Below is a small trained network, with its code and all its weights. Each question gives an input and a class and asks what happens when units are switched off, that is, made to give their printed mean instead of their output.

import numpy as np


def w(rows, s, z=0):
    codes = np.array(rows[::2]) - 128.0
    scale = np.full(codes.shape[1], s)
    scale[-1] = z or s
    return codes * scale


def norm(h):
    return h / np.sqrt((h * h).mean(-1, keepdims=True) + 1e-5)


def f(y):
    return y / 2 * (1 + np.tanh(0.7978845608 * (y + 0.044715 * y**3)))


def log_softmax(a):
    a = a - a.max(-1, keepdims=True)
    return a - np.log(np.exp(a).sum(-1, keepdims=True))


def net(x, mask):
    res = np.array(x, float).reshape(1, 2) / 4 @ E
    u = 0
    for l in range(4):
        y = f(norm(res) @ A[l][:, :-1].T + A[l][:, -1])
        res = res + np.where(mask[u : u + 5], y, B[l][:, -1]) @ B[l][:, :-1]
        u += 5
    return log_softmax(norm(res)[-1] @ U[:, :-1].T + U[:, -1])


A, B = {}, {}
E = w([
[158,150,2,125],'x0',
[23,188,80,250],'x1',
],0.0045)
A[0] = w([
[79,121,244,111,78],'L0N1',
[195,88,61,174,191],'L0N2',
[192,130,72,163,164],'L0N3',
[47,2,169,132,9],'L0N4',
[182,136,63,122,167],'L0N5',
],0.0093,0.0015)
B[0] = w([
[252,130,64,169,253],'L0N1',
[86,14,169,157,192],'L0N2',
[254,151,141,162,182],'L0N3',
[185,97,95,148,178],'L0N4',
[191,117,142,154,196],'L0N5',
],0.0089,0.0044)
A[1] = w([
[188,110,142,173,110],'L1N1',
[23,103,32,215,126],'L1N2',
[160,79,63,15,14],'L1N3',
[170,73,12,83,27],'L1N4',
[159,255,190,147,4],'L1N5',
],0.0092,0.0023)
B[1] = w([
[154,5,115,195,254],'L1N1',
[143,149,221,178,248],'L1N2',
[2,131,229,64,168],'L1N3',
[159,54,28,89,193],'L1N4',
[138,127,158,152,114],'L1N5',
],0.007,0.0053)
A[2] = w([
[232,134,72,185,186],'L2N1',
[84,154,144,69,5],'L2N2',
[183,40,147,12,177],'L2N3',
[125,78,104,84,108],'L2N4',
[1,235,153,158,139],'L2N5',
],0.0091,0.0028)
B[2] = w([
[175,39,107,38,255],'L2N1',
[99,104,158,114,115],'L2N2',
[78,213,171,181,243],'L2N3',
[130,200,58,81,151],'L2N4',
[167,255,98,117,165],'L2N5',
],0.0094,0.0083)
A[3] = w([
[92,123,164,80,157],'L3N1',
[93,179,221,144,208],'L3N2',
[179,173,42,106,7],'L3N3',
[89,125,255,110,116],'L3N4',
[103,149,196,20,182],'L3N5',
],0.0088,0.002)
B[3] = w([
[58,163,207,220,120],'L3N1',
[168,254,241,30,252],'L3N2',
[161,217,82,22,135],'L3N3',
[170,131,198,246,182],'L3N4',
[162,146,148,190,149],'L3N5',
],0.0074,0.0042)
U = w([
[165,61,105,87,101],'0',
[106,170,143,119,251],'1',
[120,110,101,81,125],'2',
[6,101,100,53,4],'3',
],0.014,0.0028)

Each question gives the input, the list of numbers given to net, and the class t.
The units are the neurons (one row each of A and B). Each row of codes is followed by its name. A weight is (code - 128) times the scale printed after its matrix; where a second scale follows, it is the last column's (A, B and U).
mask holds one flag per neuron, layer by layer. A switched-off neuron (its flag False) gives its mean, the last column of its row in B, instead of its output. The means were averaged over made-up inputs and are rounded, as every weight is.
A unit's drop is (log p(t) with every unit on - log p(t) with that unit switched off) / (log p(t) with every unit on - log p(t) with every unit switched off).
The circuit of an input: a set's keep is (log p(t) with only the set's units on - log p(t) with every unit switched off) / (log p(t) with every unit on - log p(t) with every unit switched off). Starting from the 12 units with the biggest drops (on a tie, the unit counted first), units are removed one at a time, each time the one whose removal leaves the highest keep (on an exact tie, the one counted first), for as long as the keep stays at least 0.8.
circuit, biggest first: the units of the circuit, biggest drop first
unit that matters most: the unit with the biggest drop
k most important neurons: the k neurons with the biggest drops, biggest first
k most important neurons of layer l: the k neurons of layer l with the biggest drops, biggest first
drop of u: that unit's drop, to one decimal
input [3,-4], class 1: 4 most important neurons : L0N1; L2N3; L0N4; L1N3
input [2,-4], class 1: circuit, biggest first : L0N1; L2N3
input [3,-5], class 1: 3 most important neurons : L0N1; L2N3; L1N3
input [4,-8], class 1: unit that matters most : L0N1
input [4,-6], class 1: 2 most important neurons : L0N1; L1N3
input [-3,-6], class 1: 3 most important neurons : L1N3; L2N3; L0N3
input [-7,7], class 0: 2 most important neurons of layer 3 : L3N2; L3N1
input [-6,6], class 0: 2 most important neurons of layer 0 : L0N1; L0N4
input [-3,-5], class 1: 2 most important neurons of layer 0 : L0N3; L0N5
input [-5,4], class 0: drop of L2N4 : 0.0
input [-4,-7], class 1: drop of L1N3 : 0.4
input [2,-5], class 1: drop of L0N1 : 1.5
